Here is a tiny trained network, its code and every weight. The questions are about switching its units off for an input and a class, where a switched-off unit gives its printed mean instead of its output.

import numpy as np


def w(rows, s, z=0):
    codes = np.array(rows[::2]) - 128.0
    scale = np.full(codes.shape[1], s)
    scale[-1] = z or s
    return codes * scale


def f(y):
    return y / 2 * (1 + np.tanh(0.7978845608 * (y + 0.044715 * y**3)))


def log_softmax(a):
    a = a - a.max(-1, keepdims=True)
    return a - np.log(np.exp(a).sum(-1, keepdims=True))


def net(x, mask):
    res = np.array(x, float).reshape(1, 6) / 4 @ E
    y = f(res @ A[0][:, :-1].T + A[0][:, -1])
    res = res + np.where(mask, y, B[0][:, -1]) @ B[0][:, :-1]
    return log_softmax(res[-1] @ U[:, :-1].T + U[:, -1])


A, B = {}, {}
E = w([
[181,201,97,151,11,141,113,109],'x0',
[134,71,147,113,78,215,130,232],'x1',
[128,128,126,128,128,129,127,128],'x2',
[211,153,67,10,183,175,111,99],'x3',
[128,129,126,128,128,129,128,127],'x4',
[129,129,131,127,128,128,129,129],'x5',
],0.012)
A[0] = w([
[174,182,96,128,57,127,129,90,101],'neuron 0',
[161,132,120,61,135,174,120,151,26],'neuron 1',
[140,114,128,138,127,104,132,121,91],'neuron 2',
[118,132,125,137,123,115,136,117,66],'neuron 3',
[161,126,111,53,134,200,137,151,2],'neuron 4',
[147,152,108,115,122,118,116,111,53],'neuron 5',
[139,139,142,141,103,139,109,147,71],'neuron 6',
[133,114,143,110,185,106,129,132,199],'neuron 7',
[127,127,115,143,96,143,150,133,100],'neuron 8',
[112,118,110,118,150,130,106,119,134],'neuron 9',
[110,149,147,129,124,142,122,151,92],'neuron 10',
[181,176,109,60,186,114,125,39,72],'neuron 11',
[147,175,95,133,52,129,121,117,183],'neuron 12',
[137,131,121,120,119,122,142,120,106],'neuron 13',
[114,93,120,140,74,132,125,182,89],'neuron 14',
[89,145,130,183,130,19,129,68,201],'neuron 15',
[95,112,123,145,135,135,118,142,126],'neuron 16',
[123,132,139,116,124,132,136,117,97],'neuron 17',
[119,150,148,140,130,104,141,104,81],'neuron 18',
[143,114,112,91,124,155,121,148,43],'neuron 19',
[159,107,109,92,126,152,129,142,52],'neuron 20',
[117,130,134,130,143,140,128,148,96],'neuron 21',
[116,107,115,145,139,132,142,138,160],'neuron 22',
[125,108,131,141,153,126,119,168,140],'neuron 23',
[122,147,139,138,133,110,134,124,89],'neuron 24',
[81,88,144,152,94,173,129,193,89],'neuron 25',
[171,124,131,102,140,154,119,149,51],'neuron 26',
[122,118,110,119,149,127,123,113,116],'neuron 27',
[149,140,94,100,152,120,110,109,85],'neuron 28',
[115,119,114,113,151,127,115,119,140],'neuron 29',
[150,158,140,111,117,107,113,110,63],'neuron 30',
[159,184,121,150,6,141,130,124,107],'neuron 31',
[118,116,133,131,165,135,137,133,225],'neuron 32',
[114,102,111,150,140,132,122,140,128],'neuron 33',
[106,142,114,124,141,143,139,120,108],'neuron 34',
[148,153,110,114,188,108,143,116,128],'neuron 35',
[168,113,115,103,134,154,137,142,47],'neuron 36',
[135,155,114,104,151,125,125,114,102],'neuron 37',
[113,119,137,142,115,149,144,141,103],'neuron 38',
[140,131,143,136,128,100,146,121,98],'neuron 39',
],0.019,0.0071)
B[0] = w([
[78,61,132,123,110,38,149,55,218],'neuron 0',
[72,160,119,133,157,137,111,102,194],'neuron 1',
[127,130,125,109,126,136,123,121,130],'neuron 2',
[126,145,126,114,134,128,133,116,132],'neuron 3',
[55,189,140,119,119,155,130,105,206],'neuron 4',
[120,96,123,128,123,99,122,104,154],'neuron 5',
[159,152,120,138,131,146,140,125,147],'neuron 6',
[164,185,125,130,134,171,123,209,178],'neuron 7',
[156,153,134,124,117,154,160,126,149],'neuron 8',
[143,156,104,135,118,135,121,170,145],'neuron 9',
[139,127,115,138,123,126,138,132,136],'neuron 10',
[216,61,140,135,115,96,149,166,250],'neuron 11',
[149,154,133,89,139,50,88,72,219],'neuron 12',
[132,128,129,125,142,110,118,118,133],'neuron 13',
[187,96,147,150,126,176,168,128,183],'neuron 14',
[19,184,123,124,139,182,114,87,234],'neuron 15',
[105,117,125,119,138,82,148,147,149],'neuron 16',
[131,149,126,122,110,118,125,143,125],'neuron 17',
[101,145,128,139,119,127,143,107,148],'neuron 18',
[97,143,135,138,129,140,119,105,160],'neuron 19',
[97,153,138,120,136,138,121,109,166],'neuron 20',
[114,105,140,135,120,113,117,121,134],'neuron 21',
[105,104,134,140,124,112,130,139,146],'neuron 22',
[93,86,122,130,109,89,116,133,154],'neuron 23',
[120,126,140,127,139,136,123,108,137],'neuron 24',
[154,46,126,114,135,84,135,146,203],'neuron 25',
[96,148,120,131,120,140,112,118,164],'neuron 26',
[160,145,150,116,146,145,104,152,144],'neuron 27',
[164,101,116,125,121,114,136,148,176],'neuron 28',
[148,162,116,120,116,143,126,173,148],'neuron 29',
[125,114,147,123,138,94,139,95,150],'neuron 30',
[253,188,125,158,134,233,120,78,242],'neuron 31',
[111,116,134,145,113,176,155,171,166],'neuron 32',
[114,94,127,112,133,117,120,132,142],'neuron 33',
[141,131,139,130,141,131,111,133,130],'neuron 34',
[184,192,128,133,146,119,98,199,180],'neuron 35',
[92,162,108,143,131,120,126,121,162],'neuron 36',
[165,126,123,114,129,115,117,153,163],'neuron 37',
[141,107,120,122,105,140,139,140,148],'neuron 38',
[116,142,130,124,119,128,128,119,136],'neuron 39',
],0.041,0.024)
U = w([
[2,142,112,108,185,172,108,147,182],'0',
[218,123,105,130,155,133,133,118,216],'1',
[70,176,111,106,166,135,89,17,57],'2',
[162,67,109,93,150,28,125,79,2],'3',
[106,23,114,114,156,98,165,159,148],'4',
],0.0074,0.003)

Each question gives the input, the list of numbers given to net, and the class t.
The units are the neurons (one row each of A and B). Each row of codes is followed by its name. A weight is (code - 128) times the scale printed after its matrix; where a second scale follows, it is the last column's (A, B and U).
mask holds one flag per neuron, in row order. A switched-off neuron (its flag False) gives its mean, the last column of its row in B, instead of its output. The means were averaged over made-up inputs and are rounded, as every weight is.
A unit's drop is (log p(t) with every unit on - log p(t) with that unit switched off) / (log p(t) with every unit on - log p(t) with every unit switched off).
The circuit of an input: a set's keep is (log p(t) with only the set's units on - log p(t) with every unit switched off) / (log p(t) with every unit on - log p(t) with every unit switched off). Starting from the 12 units with the biggest drops (on a tie, the unit counted first), units are removed one at a time, each time the one whose removal leaves the highest keep (on an exact tie, the one counted first), for as long as the keep stays at least 0.8.
units of the circuit, in order: the units of the circuit, biggest drop first
unit that matters most: the unit with the biggest drop
k most important neurons: the k neurons with the biggest drops, biggest first
drop of u: that unit's drop, to one decimal
input [-4,-7,1,1,0,-2], class 1: unit that matters most -> neuron 11
input [1,-8,4,8,3,4], class 3: 3 most important neurons -> neuron 31; neuron 0; neuron 5
input [1,-6,-7,2,-1,1], class 3: 2 most important neurons -> neuron 31; neuron 11
input [7,-8,8,2,8,-1], class 3: 2 most important neurons -> neuron 11; neuron 0
input [-2,-5,-3,1,-5,5], class 1: 3 most important neurons -> neuron 11; neuron 4; neuron 1
input [-6,-8,-7,1,-5,8], class 1: 4 most important neurons -> neuron 11; neuron 4; neuron 35; neuron 1
input [5,0,-1,7,-1,5], class 3: 2 most important neurons -> neuron 11; neuron 15
input [1,-8,-8,7,2,3], class 3: 2 most important neurons -> neuron 31; neuron 0
input [0,-8,-4,1,5,6], class 1: 3 most important neurons -> neuron 11; neuron 4; neuron 35
input [8,0,-7,0,1,3], class 2: 4 most important neurons -> neuron 11; neuron 31; neuron 0; neuron 12
input [2,0,-5,7,7,6], class 3: 2 most important neurons -> neuron 11; neuron 15
input [-3,7,-2,0,5,7], class 4: 2 most important neurons -> neuron 25; neuron 15
input [1,-2,3,3,7,-4], class 3: drop of neuron 31 -> 1.6
input [1,6,3,1,0,-8], class 2: units of the circuit, in order -> neuron 11
input [-1,1,-4,3,-2,-6], class 0: drop of neuron 31 -> 0.8
input [-1,-6,8,-6,4,-4], class 0: drop of neuron 31 -> 0.1
input [1,-5,1,2,1,6], class 3: drop of neuron 31 -> 1.7
